Here is a tiny trained network, its code and every weight. The questions are about switching its units off for an input and a target symbol, where a switched-off unit gives its printed mean instead of its output.

import numpy as np


def w(rows, s, z=0):
    codes = np.array(rows[::2]) - 128.0
    scale = np.full(codes.shape[1], s)
    scale[-1] = z or s
    return codes * scale


def norm(h):
    return h / np.sqrt((h * h).mean(-1, keepdims=True) + 1e-5)


def f(y):
    return np.maximum(y, 0)


def softmax(a):
    e = np.exp(a - a.max(-1, keepdims=True))
    return e / e.sum(-1, keepdims=True)


def log_softmax(a):
    a = a - a.max(-1, keepdims=True)
    return a - np.log(np.exp(a).sum(-1, keepdims=True))


def net(x, mask):
    ids = ['ΔΣμπτφψω'.index(c) for c in x.split()]
    T = len(ids)
    res = E[ids] + P[:T]
    u = 0
    for l in range(2):
        q, k, v = (norm(res) @ M[l].T for M in (Q, K, V))
        z = softmax(np.where(np.tri(T) > 0, q @ k.T / 2**0.5, -1e9)) @ v
        res = res + np.where(mask[u], z, O[l][:, -1]) @ O[l][:, :-1]
        u += 1
        y = f(norm(res) @ A[l][:, :-1].T + A[l][:, -1])
        res = res + np.where(mask[u : u + 12], y, B[l][:, -1]) @ B[l][:, :-1]
        u += 12
    return log_softmax(norm(res)[-1] @ U[:, :-1].T + U[:, -1])


Q, K, V, O, A, B = {}, {}, {}, {}, {}, {}
E = w([
[107,107,164,116],'Δ',
[129,92,80,124],'Σ',
[142,187,124,135],'μ',
[93,155,143,106],'π',
[134,152,82,190],'τ',
[3,136,161,127],'φ',
[138,132,113,108],'ψ',
[132,83,100,104],'ω',
],0.015)
P = w([
[136,138,214,176],'0',
[135,99,96,172],'1',
[138,163,152,34],'2',
[140,84,108,157],'3',
[144,113,166,1],'4',
[148,88,115,157],'5',
[153,191,145,74],'6',
[140,89,123,156],'7',
],0.0096)
Q[0] = w([
[195,136,116,2],'L0H1',
[87,183,182,11],'L0H1',
],0.0079)
K[0] = w([
[176,111,255,202],'L0H1',
[115,164,253,128],'L0H1',
],0.0075)
V[0] = w([
[36,198,125,97],'L0H1',
[140,111,254,186],'L0H1',
],0.0058)
O[0] = w([
[144,113,99,65,212],'L0H1',
[161,137,254,59,252],'L0H1',
],0.0058,0.0034)
A[0] = w([
[254,82,71,144,147],'L0N1',
[202,59,61,83,68],'L0N2',
[117,62,79,165,14],'L0N3',
[157,161,121,217,80],'L0N4',
[51,112,122,94,216],'L0N5',
[133,104,170,68,253],'L0N6',
[106,70,112,65,124],'L0N7',
[157,154,108,50,166],'L0N8',
[169,184,230,122,137],'L0N9',
[83,118,60,81,40],'L0N10',
[216,46,175,112,110],'L0N11',
[85,37,139,164,51],'L0N12',
],0.0093,0.0028)
B[0] = w([
[141,126,113,37,163],'L0N1',
[118,84,177,95,152],'L0N2',
[189,75,124,105,154],'L0N3',
[137,135,173,113,150],'L0N4',
[84,141,1,166,219],'L0N5',
[143,158,106,184,255],'L0N6',
[140,170,109,182,197],'L0N7',
[41,150,130,168,203],'L0N8',
[128,86,77,95,223],'L0N9',
[179,161,100,141,160],'L0N10',
[85,150,92,125,175],'L0N11',
[95,124,129,167,160],'L0N12',
],0.0087,0.0076)
Q[1] = w([
[17,253,114,10],'L1H1',
[51,185,85,160],'L1H1',
],0.0063)
K[1] = w([
[126,118,246,128],'L1H1',
[96,129,164,195],'L1H1',
],0.011)
V[1] = w([
[11,100,47,253],'L1H1',
[104,249,47,107],'L1H1',
],0.0077)
O[1] = w([
[14,152,131,255,254],'L1H1',
[172,150,21,143,216],'L1H1',
],0.009,0.0037)
A[1] = w([
[204,125,59,196,141],'L1N1',
[83,144,112,172,81],'L1N2',
[131,200,78,136,2],'L1N3',
[26,95,136,154,170],'L1N4',
[181,149,77,66,137],'L1N5',
[186,59,157,220,102],'L1N6',
[76,219,130,61,33],'L1N7',
[72,152,165,135,128],'L1N8',
[105,28,192,112,169],'L1N9',
[208,201,123,80,131],'L1N10',
[211,104,130,255,91],'L1N11',
[67,130,86,115,85],'L1N12',
],0.0096,0.0038)
B[1] = w([
[97,162,255,77,246],'L1N1',
[73,98,196,78,223],'L1N2',
[104,166,76,162,197],'L1N3',
[156,119,147,146,253],'L1N4',
[76,109,114,159,211],'L1N5',
[222,138,96,161,154],'L1N6',
[201,119,150,188,199],'L1N7',
[156,129,153,173,177],'L1N8',
[71,180,78,137,162],'L1N9',
[112,88,149,97,192],'L1N10',
[204,201,151,129,189],'L1N11',
[221,136,129,85,220],'L1N12',
],0.0082,0.0054)
U = w([
[91,95,161,234,119],'Δ',
[232,89,34,162,133],'Σ',
[48,163,227,24,70],'μ',
[142,234,1,143,251],'π',
[244,196,173,205,110],'τ',
[52,79,128,201,24],'φ',
[114,85,98,56,118],'ψ',
[117,70,74,171,198],'ω',
],0.0091,0.0024)

Each question gives the input, a string of symbols that net reads in full, and the target symbol t.
The units are the heads (2 rows each of Q, K, V and O) and the neurons (one row each of A and B). Each row of codes is followed by its name. A weight is (code - 128) times the scale printed after its matrix; where a second scale follows, it is the last column's (O, A, B and U).
mask holds one flag per unit, layer by layer, with each layer's heads first. A switched-off unit (its flag False) gives its mean, the last column of its rows in O or B, instead of its output. The means were averaged over made-up inputs and are rounded, as every weight is.
A unit's drop is (log p(t) with every unit on - log p(t) with that unit switched off) / (log p(t) with every unit on - log p(t) with every unit switched off).
unit that matters most: the unit with the biggest drop
k most important neurons: the k neurons with the biggest drops, biggest first
top k neurons in layer l: the k neurons of layer l with the biggest drops, biggest first
drop when u is switched off: that unit's drop, to one decimal
input τ π ω, target τ: most important neuron => (L0N5)
input ω τ π, target Δ: 2 most important neurons => (L0N5 L0N11)
input ω π τ π π μ π, target Δ: 2 most important neurons => (L0N1 L0N5)
input Δ Σ π ψ π μ τ, target μ: top 2 neurons in layer 0 => (L0N8 L0N5)
input Δ Δ Σ, target μ: top 4 neurons in layer 0 => (L0N8 L0N9 L0N5 L0N12)
input ψ π π, target ψ: top 3 neurons in layer 0 => (L0N5 L0N9 L0N11)
input τ φ π Σ Δ π Σ, target τ: 4 most important neurons => (L0N5 L0N4 L1N7 L0N9)
input π π π Δ π π π Σ, target Σ: 4 most important neurons => (L0N3 L0N1 L0N2 L0N6)
input ψ π τ μ Δ π π, target ψ: top 3 neurons in layer 0 => (L0N5 L0N9 L0N7)
input π π π φ Σ π Δ τ, target τ: top 3 neurons in layer 0 => (L0N5 L0N3 L0N4)
input τ π π π π π π, target τ: top 3 neurons in layer 0 => (L0N5 L0N4 L0N1)
input π φ φ, target π: 2 most important neurons => (L0N5 L0N8)
input π Δ π Δ ψ ω Σ Σ, target Σ: 3 most important neurons => (L0N3 L0N1 L0N6)
input Δ π π ω Δ τ ω, target μ: top neuron in layer 0 => (L0N8)
input π φ Δ, target π: 2 most important neurons => (L0N5 L0N6)
input τ π φ Δ π φ π, target τ: top 2 neurons in layer 1 => (L1N7 L1N1)
input Δ τ Σ ω π π Δ, target μ: top 4 neurons in layer 0 => (L0N8 L0N5 L0N9 L0N1)
input ψ μ Δ, target ψ: top 3 neurons in layer 0 => (L0N5 L0N9 L0N11)
input Δ Σ Δ π ψ, target μ: drop when L0H1 is switched off => 1.3
input Δ π π φ ψ, target μ: drop when L1N7 is switched off => 0.0
input τ Δ Δ, target τ: drop when L0N8 is switched off => 0.5
input ψ π τ μ π π Δ, target ψ: drop when L0N5 is switched off => 1.0
input Δ Δ π ω π τ, target τ: unit that matters most => L0H1
